Each row has a name. Each piece below is followed by the name of the row it came from, unless a question asks for something else. Each question is about the rows just above it.

K540: [ 26 -31  71  -1  -1]
K405: [ 49 -11 -37 -15  -4]
K607: [ -1 -59  72  32  -7]
K805: [ 26 -31  71  -1  87]
K514: [-11  49 -59  70 -25]
Which row holds [ 70 -59  49] read backwards?
K514
Among the named rows, does one hold [-31  26] next to each other, in this order?
no
Among the named rows, does one hold [-11 -37 -15  -4] next to each other, in this order?
yes
What is the next entry after [ 49 -11]?
[-37]

K516: [  2  23  13  -8  19  52  18  -9 -18  33   1 -29  12  20 -13   3 -46  29
   0   4  36  37   0  18   7  20  22 -25 -53 -45   5  45  22  20  20  -9
   5  -5  29 -16  11 -16  18  21   3  43   2  56  -7 -28   8   0  -9  23
  12  -2 -30]
K662: [ 12  32  16 -12   7  11  17 -13 -14  25  -2 -19   2   6 -27  10 -19  12
 -13  25  17 -20  -8  42   3 -19   3   2 -33  -5  19  34  17  38   7  15
 -31 -24 -21  22  14 -11  18  -3  38  11 -14 -23   6 -39  21 -25  -8   6
  24  24 -55]
K534: [  4  25  19  -5   7  28  11 -10 -16  32  -8 -21   7   0 -25  -5 -33  24
 -10  14   1   6  -2  18  12  -2  12 -15 -39  -3  -3  29  25  22  -6  13
  -9 -14  -6  -1   9 -12  21  21  19  20 -27 -10  15 -24   8  -7  -8  16
  20  20 -40]
K329: [  1  26  20  -5  11  36  14  -8 -18  36  -6 -20  13   1 -21  -7 -41  31
  -4   5   3  21   1   8  13   8  14 -18 -45  -6  -8  30  29  21  -4  11
   0 -12   9 -11   5 -16  18  26   7  27 -26   7   9 -27   4  -1  -8  19
  16  10 -29]
K621: [ 10  25  16  -6   2  16  10 -14 -12  24 -10 -21  -2   4 -31   4 -21   7
 -19  29   9 -18 -10  41   8 -20   6  -4 -31  -5   9  29  16  26  -3  13
 -30 -19 -29  18  16  -5  25   7  37   8 -21 -26  22 -24  19 -17  -9  10
  24  33 -58]
K447: [ 11  45  17 -25  21  17  33  -7 -21  33  18 -16  17  10 -13  12 -26  39
   7   3  32   3   2  27  -5   0   5   5 -49 -13  26  45  25  54  28  11
 -13 -25  21  10   6 -30   3 -10  21  29   4  12 -33 -69  19 -29  -5   6
  20 -14 -34]
K782: [  7  28  17  -9  10  25  15 -12 -16  30  -2 -22   6   6 -24   3 -30  19
  -9  16  14   0  -4  28   6  -6  10  -9 -40 -12   7  34  21  29   5  10
 -16 -16  -5   6  11 -13  19  10  24  19 -16  -3   6 -31  14 -12  -8  12
  19  16 -43]
K784: [  6  19  14  -3   9  39   9 -13 -13  26 -10 -29   2  14 -23   4 -35  12
 -14  20  24  13  -8  33  10   1  17 -20 -41 -32   4  38  16  17   7  -3
 -14  -7  -4   0  16  -6  26  17  21  26 -11  19  15 -14  14  -4 -11  19
  16  24 -46]
K306: [ 10  25  16  -6   2  16  10 -14 -12  24 -10 -21  -2   4 -31   4 -21   7
 -19  29   9 -18 -10  41   8  -2   6  -4 -31  -5   9  29  16  26  -3  13
 -30 -19 -29  18  16  -5  25   7  37   8 -21 -26  22 -24  19 -17  -9  10
  24  33 -58]
K548: [  9 -12  -6 -14  24  16  10  16   2  25   3 -20   7   7 -21   6 -27  24
  -6  14  20  -3  -4  31   1  -8   7  -2 -41 -10  15  37  21  39  12  11
 -19 -19  -1  11  11 -17  15   1  27  21 -10  -3  -3 -42  17 -20  -7  10
  21  10 -43]
K148: [  6  13  13   3   4  38   4 -15 -10  23 -17 -30  -5  14 -29   3 -34   2
 -23  28  19   5 -13  41  13  -6  17 -21 -36 -32   1  34  13   8  -1  -2
 -19  -6 -18   5  21   1  32  22  27  21 -15   9  32  -1  15  -1 -11  19
  17  37 -55]
asked: [ 10  25  16  -6   2  16  10 -14 -12  24 -10 -21  -2   4 -31   4 -21   7
 -19  29   9 -18 -10  41   8 -20   6  -4 -31  -5   9  29  16  26  -3  13
 -30 -19 -29  18  16  -5  25   7  37   8 -21 -26  22 -24  19 -17  -9  10
  24  33 -58]
K621
Which row holds [ 17  25 -13  12 -19  10 -27   6   2] read backwards?
K662

K323: [ 51  54 -63  50  52  54  23 -32  31]
K391: [ 74 -64 -63  52  54  50  21  40  29]
K278: [-60  51  67 -69 -58 -42 -43 -82 -23]
Give the next entry after [-58 -42 -43].
[-82]
[40 21 50 54 52] is which row, read backwards?
K391
asked: [-63  52  54  50]
K391
Among the named rows, does one hold [-69 -59] next to each other, in this order?
no
Give the next entry after [-69 -58 -42].
[-43]

K823: [  9  14  53  -6 -29  29 -68  -7 -65]
K126: [ 24 -46  24  -4  29   6 -22   1 -53]
K4: [ 53 -68  -6  29   9 -29  14  -7 -65]
K902: [ 54  -6 -68  39  24 -20  19   2  -1]
K733: [ 24 -46  24  -4  29   6 -22   1  24]
K642: [ 69 -70   8  39  24 -20 -12   2  -1]
Give the next entry after [ 9 14 53].
[-6]
The next entry after [ 53 -68  -6  29   9 -29  14]:
[-7]
Is [ 1 24] printed in one of the named rows, side by side and in this order?
yes
What is the next entry after [-68  39  24 -20]?
[19]

